Here is a tiny trained network, its code and every weight. The questions are about switching its units off for an input and a class, where a switched-off unit gives its printed mean instead of its output.

import numpy as np


def w(rows, s, z=0):
    codes = np.array(rows[::2]) - 128.0
    scale = np.full(codes.shape[1], s)
    scale[-1] = z or s
    return codes * scale


def norm(h):
    return h / np.sqrt((h * h).mean(-1, keepdims=True) + 1e-5)


def f(y):
    return y / 2 * (1 + np.tanh(0.7978845608 * (y + 0.044715 * y**3)))


def log_softmax(a):
    a = a - a.max(-1, keepdims=True)
    return a - np.log(np.exp(a).sum(-1, keepdims=True))


def net(x, mask):
    res = np.array(x, float).reshape(1, 5) / 4 @ E
    u = 0
    for l in range(3):
        y = f(norm(res) @ A[l][:, :-1].T + A[l][:, -1])
        res = res + np.where(mask[u : u + 4], y, B[l][:, -1]) @ B[l][:, :-1]
        u += 4
    return log_softmax(norm(res)[-1] @ U[:, :-1].T + U[:, -1])


A, B = {}, {}
E = w([
[233,193,109,157,105,22,140,52,115,146,152,69],'x0',
[145,190,110,110,44,122,92,58,117,93,120,125],'x1',
[117,104,155,35,146,164,48,69,197,96,68,82],'x2',
[103,73,98,63,109,121,204,146,218,127,113,162],'x3',
[102,118,1,180,66,122,37,198,163,227,214,57],'x4',
],0.0081)
A[0] = w([
[100,163,90,126,70,162,94,152,136,159,126,217,105],'L0N1',
[97,141,108,101,136,117,59,165,104,151,157,112,53],'L0N2',
[180,73,182,67,238,98,221,84,76,206,59,105,163],'L0N3',
[170,32,75,183,255,120,48,94,147,158,132,42,1],'L0N4',
],0.0051,0.0034)
B[0] = w([
[201,70,238,113,54,142,137,139,152,89,6,112,164],'L0N1',
[109,130,126,56,58,153,68,238,129,77,132,102,144],'L0N2',
[157,107,134,118,81,184,171,53,108,97,172,156,254],'L0N3',
[2,169,182,57,142,156,196,119,84,217,195,102,168],'L0N4',
],0.0093,0.0041)
A[1] = w([
[180,93,84,223,47,65,133,236,138,207,243,166,202],'L1N1',
[149,117,53,186,113,128,106,160,95,248,146,30,225],'L1N2',
[87,73,148,133,113,152,152,158,199,133,125,111,6],'L1N3',
[153,230,2,131,49,38,57,40,126,95,150,22,147],'L1N4',
],0.006,0.0016)
B[1] = w([
[196,108,166,152,132,190,254,186,10,64,125,246,250],'L1N1',
[200,139,203,149,230,85,125,87,147,33,220,164,231],'L1N2',
[44,83,96,235,122,9,94,106,113,144,53,126,155],'L1N3',
[169,164,162,135,163,203,158,164,39,92,65,184,253],'L1N4',
],0.0095,0.0071)
A[2] = w([
[140,140,120,66,253,114,48,163,168,188,150,24,51],'L2N1',
[191,169,238,149,141,34,85,51,99,72,82,201,157],'L2N2',
[238,147,163,175,177,199,181,55,37,66,52,170,240],'L2N3',
[193,234,172,36,90,132,5,3,119,8,78,144,251],'L2N4',
],0.0054,0.0029)
B[2] = w([
[210,173,83,160,167,73,98,11,94,138,105,50,132],'L2N1',
[120,150,170,111,151,87,163,130,162,125,172,100,184],'L2N2',
[104,212,188,107,176,83,150,219,110,48,187,211,252],'L2N3',
[182,186,92,134,194,107,137,161,107,83,134,232,195],'L2N4',
],0.012,0.017)
U = w([
[136,160,150,91,157,110,87,55,100,188,173,1,4],'0',
[169,214,162,85,178,111,183,160,90,41,161,186,246],'1',
[101,30,76,84,98,148,148,88,164,152,80,121,24],'2',
],0.0097,0.0023)

Each question gives the input, the list of numbers given to net, and the class t.
The units are the neurons (one row each of A and B). Each row of codes is followed by its name. A weight is (code - 128) times the scale printed after its matrix; where a second scale follows, it is the last column's (A, B and U).
mask holds one flag per neuron, layer by layer. A switched-off neuron (its flag False) gives its mean, the last column of its row in B, instead of its output. The means were averaged over made-up inputs and are rounded, as every weight is.
A unit's drop is (log p(t) with every unit on - log p(t) with that unit switched off) / (log p(t) with every unit on - log p(t) with every unit switched off).
The circuit of an input: a set's keep is (log p(t) with only the set's units on - log p(t) with every unit switched off) / (log p(t) with every unit on - log p(t) with every unit switched off). Starting from all 12 units, units are removed one at a time, each time the one whose removal leaves the highest keep (on an exact tie, the one counted first), for as long as the keep stays at least 0.8.
units of the circuit, in order: the units of the circuit, biggest drop first
most important unit: the unit with the biggest drop
k most important neurons: the k neurons with the biggest drops, biggest first
top k neurons in layer l: the k neurons of layer l with the biggest drops, biggest first
drop of u: that unit's drop, to one decimal
input [-3,-6,-1,8,0], class 2: most important unit	L2N3
input [-3,-5,2,-2,6], class 0: units of the circuit, in order	[L2N3; L1N4; L2N4]
input [-5,8,8,8,4], class 2: 2 most important neurons	[L2N3; L1N2]
input [-5,7,0,3,2], class 2: 4 most important neurons	[L2N3; L1N2; L1N4; L1N1]
input [7,-8,3,5,-1], class 2: top 2 neurons in layer 1	[L1N4; L1N1]
input [-1,-4,5,-3,0], class 0: top 2 neurons in layer 1	[L1N1; L1N4]
input [-6,-5,5,-2,7], class 0: 2 most important neurons	[L2N3; L2N1]
input [-3,-1,8,-6,2], class 0: top 2 neurons in layer 1	[L1N1; L1N4]
input [1,-5,3,-3,3], class 0: 2 most important neurons	[L0N4; L2N3]
input [1,-8,3,-5,5], class 0: 2 most important neurons	[L0N4; L2N3]
input [-7,-1,7,-4,6], class 0: top 2 neurons in layer 2	[L2N3; L2N1]
input [-7,-2,1,3,-3], class 2: top 2 neurons in layer 2	[L2N3; L2N4]
input [2,-7,6,2,4], class 0: drop of L0N3	0.0
input [-4,1,6,5,4], class 2: drop of L2N3	0.2
input [-7,-6,7,1,0], class 2: drop of L2N3	0.4
input [1,-7,5,-7,7], class 0: drop of L2N3	0.3
input [-4,-2,6,-5,2], class 0: most important neuron	[L2N3]
